Here is a tiny trained network, its code and every weight. The questions are about switching its units off for an input and a target symbol, where a switched-off unit gives its printed mean instead of its output.

import numpy as np


def w(rows, s, z=0):
    codes = np.array(rows[::2]) - 128.0
    scale = np.full(codes.shape[1], s)
    scale[-1] = z or s
    return codes * scale


def f(y):
    return np.maximum(y, 0)


def softmax(a):
    e = np.exp(a - a.max(-1, keepdims=True))
    return e / e.sum(-1, keepdims=True)


def log_softmax(a):
    a = a - a.max(-1, keepdims=True)
    return a - np.log(np.exp(a).sum(-1, keepdims=True))


def net(x, mask):
    ids = ['αδηθμξπστφ'.index(c) for c in x.split()]
    T = len(ids)
    res = E[ids] + P[:T]
    u = 0
    for l in range(3):
        r = res
        for j in range(2):
            rows = slice(4 * j, 4 * j + 4)
            q, k, v = (r @ M[l][rows].T for M in (Q, K, V))
            z = softmax(np.where(np.tri(T) > 0, q @ k.T / 4**0.5, -1e9)) @ v
            o = O[l][rows]
            res = res + np.where(mask[u + j], z, o[:, -1]) @ o[:, :-1]
        u += 2
        y = f(res @ A[l][:, :-1].T + A[l][:, -1])
        res = res + np.where(mask[u : u + 4], y, B[l][:, -1]) @ B[l][:, :-1]
        u += 4
    return log_softmax(res[-1] @ U[:, :-1].T + U[:, -1])


Q, K, V, O, A, B = {}, {}, {}, {}, {}, {}
E = w([
[205,177,134,106,211,194],'α',
[213,46,62,96,131,174],'δ',
[204,18,181,220,66,162],'η',
[89,151,141,8,70,63],'θ',
[153,170,170,163,14,28],'μ',
[22,122,201,160,149,78],'ξ',
[49,120,10,2,120,149],'π',
[119,95,24,137,17,137],'σ',
[34,20,182,93,171,184],'τ',
[65,84,101,133,127,99],'φ',
],0.01)
P = w([
[189,2,140,25,146,25],'0',
[142,80,95,117,144,55],'1',
[122,109,113,127,128,89],'2',
[117,127,117,136,120,106],'3',
[122,140,128,142,110,115],'4',
[120,149,130,145,113,131],'5',
[122,148,135,153,108,143],'6',
[118,155,139,155,106,150],'7',
[126,155,146,157,105,159],'8',
[123,160,145,159,112,164],'9',
[123,156,153,156,112,173],'10',
],0.0058)
Q[0] = w([
[103,55,108,100,254,188],'0.h1',
[163,105,156,162,209,199],'0.h1',
[88,199,246,112,179,63],'0.h1',
[122,166,222,219,54,50],'0.h1',
[136,34,93,87,67,92],'0.h2',
[116,173,139,163,119,184],'0.h2',
[108,80,120,89,146,98],'0.h2',
[132,133,77,64,129,168],'0.h2',
],0.0068)
K[0] = w([
[156,108,131,164,236,235],'0.h1',
[192,136,148,204,192,149],'0.h1',
[68,220,240,135,190,92],'0.h1',
[83,119,244,171,44,1],'0.h1',
[68,88,130,220,72,130],'0.h2',
[210,116,171,150,186,140],'0.h2',
[99,141,120,150,83,100],'0.h2',
[163,125,121,149,91,140],'0.h2',
],0.0072)
V[0] = w([
[176,117,37,181,97,211],'0.h1',
[163,122,64,152,180,253],'0.h1',
[120,132,137,114,217,181],'0.h1',
[129,94,71,141,62,84],'0.h1',
[168,105,131,135,127,192],'0.h2',
[123,37,110,148,119,84],'0.h2',
[156,224,156,117,162,180],'0.h2',
[181,243,127,117,185,195],'0.h2',
],0.0053)
O[0] = w([
[157,137,127,62,107,254,2],'0.h1',
[119,128,123,113,168,236,7],'0.h1',
[117,122,121,144,200,170,110],'0.h1',
[182,127,107,141,49,113,136],'0.h1',
[63,117,155,128,154,145,109],'0.h2',
[152,72,116,141,128,48,210],'0.h2',
[71,186,132,145,126,179,63],'0.h2',
[59,173,137,148,123,195,66],'0.h2',
],0.0057,0.00093)
A[0] = w([
[71,44,202,200,175,24,226],'0.n1',
[18,177,233,210,152,115,253],'0.n2',
[50,44,132,124,158,167,125],'0.n3',
[119,106,57,255,118,132,33],'0.n4',
],0.0059,0.0032)
B[0] = w([
[37,91,135,196,96,200,254],'0.n1',
[39,123,106,180,79,172,223],'0.n2',
[253,35,64,4,140,91,149],'0.n3',
[101,13,150,27,133,81,135],'0.n4',
],0.0068,0.0061)
Q[1] = w([
[117,204,187,163,186,97],'1.h1',
[91,73,39,95,137,31],'1.h1',
[197,142,82,83,8,82],'1.h1',
[123,216,176,176,38,31],'1.h1',
[181,200,253,172,175,147],'1.h2',
[216,252,130,74,115,143],'1.h2',
[80,111,172,189,209,183],'1.h2',
[138,193,198,165,146,142],'1.h2',
],0.005)
K[1] = w([
[62,79,255,225,100,63],'1.h1',
[132,50,27,81,162,57],'1.h1',
[187,177,92,71,74,109],'1.h1',
[160,199,190,121,132,48],'1.h1',
[161,180,203,168,188,141],'1.h2',
[234,166,130,78,195,107],'1.h2',
[62,123,214,166,167,178],'1.h2',
[118,180,184,132,169,146],'1.h2',
],0.0063)
V[1] = w([
[214,153,97,52,201,124],'1.h1',
[56,75,107,189,31,95],'1.h1',
[23,70,92,163,69,153],'1.h1',
[2,86,174,230,90,85],'1.h1',
[211,201,96,134,153,142],'1.h2',
[125,112,110,98,152,154],'1.h2',
[175,173,173,161,207,160],'1.h2',
[140,162,117,153,179,158],'1.h2',
],0.0042)
O[1] = w([
[66,55,103,192,134,29,33],'1.h1',
[175,154,158,76,50,216,242],'1.h1',
[150,197,111,70,85,254,234],'1.h1',
[200,230,182,39,105,222,253],'1.h1',
[153,211,161,177,131,168,43],'1.h2',
[71,173,112,160,110,126,118],'1.h2',
[80,173,180,222,231,199,70],'1.h2',
[89,109,120,176,162,188,100],'1.h2',
],0.0031,0.0058)
A[1] = w([
[68,93,103,150,123,60,159],'1.n1',
[135,3,136,145,92,77,253],'1.n2',
[254,133,157,67,191,136,191],'1.n3',
[133,145,139,2,155,114,233],'1.n4',
],0.0082,0.0043)
B[1] = w([
[6,32,132,177,100,68,177],'1.n1',
[106,34,160,172,74,208,255],'1.n2',
[128,87,86,244,191,35,209],'1.n3',
[3,37,113,139,155,29,207],'1.n4',
],0.0065,0.0088)
Q[2] = w([
[141,130,153,182,118,234],'2.h1',
[153,131,171,143,168,211],'2.h1',
[255,220,115,88,182,74],'2.h1',
[67,109,204,207,87,234],'2.h1',
[200,120,64,152,111,205],'2.h2',
[110,103,144,216,155,137],'2.h2',
[121,134,156,203,147,134],'2.h2',
[142,150,89,92,98,109],'2.h2',
],0.0076)
K[2] = w([
[122,207,92,213,191,125],'2.h1',
[146,177,157,133,178,163],'2.h1',
[167,63,202,125,165,114],'2.h1',
[76,198,103,189,139,146],'2.h1',
[201,112,47,146,107,188],'2.h2',
[130,141,151,254,194,166],'2.h2',
[171,172,178,189,172,165],'2.h2',
[156,134,91,105,79,84],'2.h2',
],0.0078)
V[2] = w([
[110,99,135,141,126,84],'2.h1',
[111,163,144,111,92,122],'2.h1',
[170,60,158,89,73,158],'2.h1',
[124,189,105,162,169,108],'2.h1',
[146,144,242,79,162,154],'2.h2',
[168,168,167,129,179,213],'2.h2',
[161,160,255,148,202,152],'2.h2',
[165,101,15,142,93,93],'2.h2',
],0.005)
O[2] = w([
[101,128,146,146,160,96,206],'2.h1',
[159,77,141,97,118,135,101],'2.h1',
[36,47,131,211,137,105,213],'2.h1',
[211,168,116,107,135,146,4],'2.h1',
[42,61,149,181,133,71,10],'2.h2',
[111,31,117,148,89,116,7],'2.h2',
[112,3,144,209,134,86,36],'2.h2',
[212,190,128,20,155,161,154],'2.h2',
],0.0048,0.0036)
A[2] = w([
[115,158,160,148,154,188,240],'2.n1',
[88,83,183,181,153,83,1],'2.n2',
[101,69,115,170,123,14,233],'2.n3',
[188,173,63,110,212,2,189],'2.n4',
],0.0085,0.0037)
B[2] = w([
[171,230,81,95,124,193,198],'2.n1',
[149,198,226,50,152,254,191],'2.n2',
[105,178,193,177,210,72,254],'2.n3',
[49,107,1,233,23,207,161],'2.n4',
],0.0081,0.0099)
U = w([
[42,52,144,199,118,70,178],'α',
[96,85,6,182,17,121,198],'δ',
[147,237,186,8,127,216,164],'η',
[134,59,155,2,198,176,46],'θ',
[157,200,102,169,198,156,134],'μ',
[51,135,64,45,165,71,54],'ξ',
[123,214,197,33,167,49,92],'π',
[230,70,161,121,218,56,182],'σ',
[217,80,187,178,114,173,1],'τ',
[210,218,206,192,59,36,125],'φ',
],0.0072,0.0078)

Each question gives the input, a string of symbols that net reads in full, and the target symbol t.
The units are the heads (4 rows each of Q, K, V and O) and the neurons (one row each of A and B). Each row of codes is followed by its name. A weight is (code - 128) times the scale printed after its matrix; where a second scale follows, it is the last column's (O, A, B and U).
mask holds one flag per unit, layer by layer, with each layer's heads first. A switched-off unit (its flag False) gives its mean, the last column of its rows in O or B, instead of its output. The means were averaged over made-up inputs and are rounded, as every weight is.
A unit's drop is (log p(t) with every unit on - log p(t) with that unit switched off) / (log p(t) with every unit on - log p(t) with every unit switched off).
The circuit of an input: a set's keep is (log p(t) with only the set's units on - log p(t) with every unit switched off) / (log p(t) with every unit on - log p(t) with every unit switched off). Starting from the 12 units with the biggest drops (on a tie, the unit counted first), units are removed one at a time, each time the one whose removal leaves the highest keep (on an exact tie, the one counted first), for as long as the keep stays at least 0.8.
circuit, biggest first: the units of the circuit, biggest drop first
k most important neurons: the k neurons with the biggest drops, biggest first
top k neurons in layer l: the k neurons of layer l with the biggest drops, biggest first
heads that matter: for each layer, one digit per head in row order, 1 if its drop is at least 0.15 and else 0, layers parted by /
drop of u: that unit's drop, to one decimal
input ξ θ π, target α: 2 most important neurons : [0.n1 0.n2]
input α σ α τ, target θ: circuit, biggest first : [0.n3 0.h1]
input α ξ σ φ α σ α α α μ σ, target η: heads that matter : 11 / 01 / 11
input ξ ξ α ξ α, target δ: circuit, biggest first : [1.n3 0.n1 1.n2 2.n4]
input α μ α μ α π ξ μ, target η: circuit, biggest first : [1.n3 1.n4]
input α τ α φ σ α σ θ σ α ξ, target η: circuit, biggest first : [1.n3 1.n4]
input σ ξ μ σ θ, target π: heads that matter : 00 / 00 / 00
input π α α δ, target σ: 3 most important neurons : [0.n1 0.n2 2.n4]
input α η α, target δ: top 2 neurons in layer 1 : [1.n2 1.n3]
input α ξ α α ξ, target δ: top 3 neurons in layer 0 : [0.n1 0.n3 0.n2]
input α τ α τ ξ τ τ α ξ, target δ: 4 most important neurons : [0.n1 1.n3 0.n2 1.n4]
input ξ α μ π μ α α σ μ, target η: 2 most important neurons : [1.n3 1.n4]
input α ξ α α ξ π σ, target α: top 3 neurons in layer 0 : [0.n1 0.n2 0.n3]
input α α ξ σ α α α α α η, target τ: heads that matter : 00 / 11 / 11
input α ξ φ α φ α δ α η, target τ: top 2 neurons in layer 1 : [1.n2 1.n4]
input η α ξ α π α ξ σ, target α: heads that matter : 00 / 11 / 00
input α τ θ, target π: 2 most important neurons : [2.n2 2.n3]
input α σ δ η τ, target θ: top neuron in layer 0 : [0.n3]
input σ μ θ δ, target σ: 2 most important neurons : [1.n2 0.n1]
input ξ ξ ξ, target η: top 2 neurons in layer 2 : [2.n4 2.n1]
input η μ α, target α: heads that matter : 00 / 00 / 10
input ξ ξ δ π, target α: top neuron in layer 2 : [2.n1]
input α μ σ μ φ α π, target ξ: top neuron in layer 1 : [1.n3]
input α α θ ξ μ τ π τ π, target ξ: drop of 1.h1 : 0.4
input τ σ α, target α: drop of 1.n2 : 0.3
